Below are the code and all the weights of a small trained network. Each question names an input and a class and asks about switching units off, where a switched-off unit gives its printed mean instead of its output.

import numpy as np


def w(rows, s, z=0):
    codes = np.array(rows[::2]) - 128.0
    scale = np.full(codes.shape[1], s)
    scale[-1] = z or s
    return codes * scale


def norm(h):
    return h / np.sqrt((h * h).mean(-1, keepdims=True) + 1e-5)


def f(y):
    return y / 2 * (1 + np.tanh(0.7978845608 * (y + 0.044715 * y**3)))


def log_softmax(a):
    a = a - a.max(-1, keepdims=True)
    return a - np.log(np.exp(a).sum(-1, keepdims=True))


def net(x, mask):
    res = np.array(x, float).reshape(1, 7) / 4 @ E
    u = 0
    for l in range(4):
        y = f(norm(res) @ A[l][:, :-1].T + A[l][:, -1])
        res = res + np.where(mask[u : u + 8], y, B[l][:, -1]) @ B[l][:, :-1]
        u += 8
    return log_softmax(norm(res)[-1] @ U[:, :-1].T + U[:, -1])


A, B = {}, {}
E = w([
[207,149,69,63,176,20,74,172,115,146],'x0',
[177,103,112,199,180,134,177,184,111,52],'x1',
[173,81,194,67,132,163,77,142,195,64],'x2',
[129,51,147,70,126,172,168,207,70,193],'x3',
[154,158,206,128,226,112,190,95,161,191],'x4',
[227,97,184,228,9,75,107,173,173,209],'x5',
[77,29,82,107,114,41,204,120,217,107],'x6',
],0.0012)
A[0] = w([
[90,95,172,173,79,202,177,67,120,107,52],'0.n1',
[98,114,167,158,87,194,154,80,113,109,1],'0.n2',
[129,252,109,222,131,64,68,9,233,20,57],'0.n3',
[175,117,135,183,75,92,102,145,185,187,20],'0.n4',
[81,85,182,182,68,222,186,55,120,99,19],'0.n5',
[130,179,157,140,132,158,99,131,96,126,3],'0.n6',
[154,215,201,157,146,187,39,156,21,135,49],'0.n7',
[195,59,243,31,137,184,38,154,245,19,48],'0.n8',
],0.0026,0.0016)
B[0] = w([
[126,176,108,122,165,95,82,200,173,149,128],'0.n1',
[121,150,93,92,137,72,100,195,179,154,80],'0.n2',
[134,20,159,45,126,207,187,245,45,236,249],'0.n3',
[118,162,158,98,124,111,145,107,104,61,132],'0.n4',
[120,194,104,122,177,91,67,225,197,146,138],'0.n5',
[114,86,58,68,79,81,163,113,178,147,69],'0.n6',
[183,116,25,87,90,153,220,75,253,109,184],'0.n7',
[51,194,20,224,121,76,205,98,22,238,243],'0.n8',
],0.003,0.0011)
A[1] = w([
[133,180,161,169,166,139,194,111,119,149,161],'1.n1',
[52,167,150,2,46,98,61,47,160,229,100],'1.n2',
[50,2,104,116,127,9,197,136,218,106,57],'1.n3',
[72,143,86,80,208,168,124,103,124,76,43],'1.n4',
[207,91,169,209,61,104,95,161,167,186,127],'1.n5',
[88,117,60,127,15,158,46,170,81,35,108],'1.n6',
[74,138,85,85,201,165,118,107,121,95,2],'1.n7',
[243,121,69,36,181,2,63,123,68,134,115],'1.n8',
],0.0027,0.00078)
B[1] = w([
[110,88,66,110,122,93,47,115,136,126,200],'1.n1',
[190,83,102,230,192,151,172,191,95,34,253],'1.n2',
[233,238,79,109,101,245,98,102,120,151,209],'1.n3',
[122,149,182,98,49,74,132,116,118,93,188],'1.n4',
[62,145,131,42,119,123,135,105,97,61,233],'1.n5',
[157,84,127,85,235,57,91,79,195,199,219],'1.n6',
[127,145,176,111,60,85,136,121,121,106,167],'1.n7',
[5,172,157,183,112,210,121,189,226,128,247],'1.n8',
],0.0033,0.0013)
A[2] = w([
[124,141,157,137,142,135,143,104,125,146,51],'2.n1',
[106,91,122,140,115,142,159,108,154,127,106],'2.n2',
[155,176,252,168,212,161,190,65,135,172,3],'2.n3',
[131,131,119,125,125,129,119,140,126,121,144],'2.n4',
[210,96,136,231,94,107,113,158,170,209,182],'2.n5',
[127,143,155,135,145,130,138,106,120,147,52],'2.n6',
[124,117,121,131,121,134,133,130,135,123,144],'2.n7',
[128,127,128,128,128,128,129,128,128,128,128],'2.n8',
],0.0025,0.00055)
B[2] = w([
[119,108,68,111,83,122,90,169,124,102,107],'2.n1',
[141,159,117,112,135,128,91,157,97,129,127],'2.n2',
[127,50,13,72,120,81,5,139,170,123,196],'2.n3',
[129,129,149,133,144,129,146,110,138,138,139],'2.n4',
[35,179,138,29,173,130,149,53,108,46,255],'2.n5',
[118,101,68,116,76,122,95,165,126,102,106],'2.n6',
[134,142,140,123,147,128,125,127,123,135,138],'2.n7',
[128,128,128,128,128,128,127,128,127,128,128],'2.n8',
],0.0024,0.00079)
A[3] = w([
[197,128,223,163,1,46,109,139,133,138,109],'3.n1',
[176,123,134,168,175,101,179,171,121,70,129],'3.n2',
[151,174,158,157,116,142,79,133,139,144,2],'3.n3',
[138,136,135,118,108,123,122,125,131,137,81],'3.n4',
[131,143,150,130,138,125,129,115,128,140,118],'3.n5',
[127,118,183,137,142,118,201,105,193,163,119],'3.n6',
[128,128,113,130,193,156,116,122,106,155,104],'3.n7',
[139,141,131,120,135,117,128,137,125,129,126],'3.n8',
],0.003,0.0017)
B[3] = w([
[38,160,116,35,218,144,162,86,88,53,61],'3.n1',
[121,101,174,180,90,151,57,94,119,95,161],'3.n2',
[90,127,20,105,156,186,171,164,141,135,1],'3.n3',
[109,118,71,115,179,160,147,139,117,129,63],'3.n4',
[112,113,86,123,121,136,133,147,125,111,104],'3.n5',
[105,152,55,107,124,178,72,179,93,99,88],'3.n6',
[156,109,168,130,3,80,128,123,140,122,200],'3.n7',
[102,111,118,134,110,151,126,113,134,122,125],'3.n8',
],0.0026,0.00083)
U = w([
[39,182,186,7,129,102,170,68,73,14,254],'0',
[254,193,45,94,83,237,162,77,188,139,170],'1',
[25,189,145,179,153,148,82,244,237,149,170],'2',
[155,30,187,74,112,169,165,199,52,209,108],'3',
[96,156,67,236,106,49,167,83,37,194,64],'4',
[170,42,103,86,177,18,32,77,198,156,64],'5',
[190,71,182,244,139,145,107,131,104,26,23],'6',
],0.0058,0.00087)

Each question gives the input, the list of numbers given to net, and the class t.
The units are the neurons (one row each of A and B). Each row of codes is followed by its name. A weight is (code - 128) times the scale printed after its matrix; where a second scale follows, it is the last column's (A, B and U).
mask holds one flag per neuron, layer by layer. A switched-off neuron (its flag False) gives its mean, the last column of its row in B, instead of its output. The means were averaged over made-up inputs and are rounded, as every weight is.
A unit's drop is (log p(t) with every unit on - log p(t) with that unit switched off) / (log p(t) with every unit on - log p(t) with every unit switched off).
The circuit of an input: a set's keep is (log p(t) with only the set's units on - log p(t) with every unit switched off) / (log p(t) with every unit on - log p(t) with every unit switched off). Starting from the 12 units with the biggest drops (on a tie, the unit counted first), units are removed one at a time, each time the one whose removal leaves the highest keep (on an exact tie, the one counted first), for as long as the keep stays at least 0.8.
circuit, biggest first: the units of the circuit, biggest drop first
top k neurons: the k neurons with the biggest drops, biggest first
top k neurons in layer l: the k neurons of layer l with the biggest drops, biggest first
input [-6,5,2,-4,-3,-7,8], class 1: top neuron in layer 1 : [1.n3]
input [6,1,-6,8,-7,7,8], class 1: top 2 neurons : [1.n3, 0.n3]
input [0,-2,-5,3,-5,7,-5], class 0: circuit, biggest first : [3.n1, 0.n8, 1.n5]
input [-7,5,2,-5,-3,-6,3], class 2: top 2 neurons in layer 1 : [1.n5, 1.n2]
input [3,5,-7,-4,-8,6,6], class 5: top 2 neurons in layer 0 : [0.n8, 0.n7]
input [-4,-3,1,2,3,-5,-6], class 1: top 2 neurons : [0.n7, 1.n5]
input [-7,5,3,7,4,-4,-3], class 2: top 2 neurons : [0.n5, 0.n3]
input [-8,-3,4,3,-6,-5,0], class 2: circuit, biggest first : [0.n5, 0.n1]
input [-5,-4,7,2,-8,-6,-1], class 5: circuit, biggest first : [1.n6, 1.n8, 1.n5]
input [5,8,-1,2,-4,-6,-3], class 6: top 3 neurons : [1.n5, 2.n5, 3.n2]
input [-1,-6,3,-2,-7,5,-1], class 5: top 2 neurons in layer 1 : [1.n6, 1.n4]
input [-6,2,-5,5,7,3,5], class 5: circuit, biggest first : [2.n3, 1.n8, 0.n3, 0.n8]
input [-1,5,1,-8,5,-1,-7], class 3: top 2 neurons : [0.n3, 1.n3]
input [4,-2,-1,-2,0,6,1], class 0: circuit, biggest first : [3.n1]
input [-4,1,-2,7,5,5,-7], class 1: top 4 neurons : [0.n7, 0.n3, 1.n4, 1.n6]
input [-4,7,-8,2,3,8,6], class 0: top 2 neurons in layer 0 : [0.n8, 0.n7]
input [-5,-7,-4,2,2,-6,-5], class 6: top 3 neurons : [1.n2, 0.n8, 1.n5]
input [-8,5,0,3,-7,-7,-5], class 2: top 2 neurons : [0.n5, 0.n1]
input [2,-4,3,7,-4,7,-6], class 0: top 3 neurons : [3.n1, 0.n3, 1.n3]
input [4,-8,5,-6,4,-1,6], class 6: circuit, biggest first : [1.n2, 1.n6]
input [-7,-8,7,1,-3,-2,7], class 6: top 2 neurons in layer 1 : [1.n2, 1.n8]
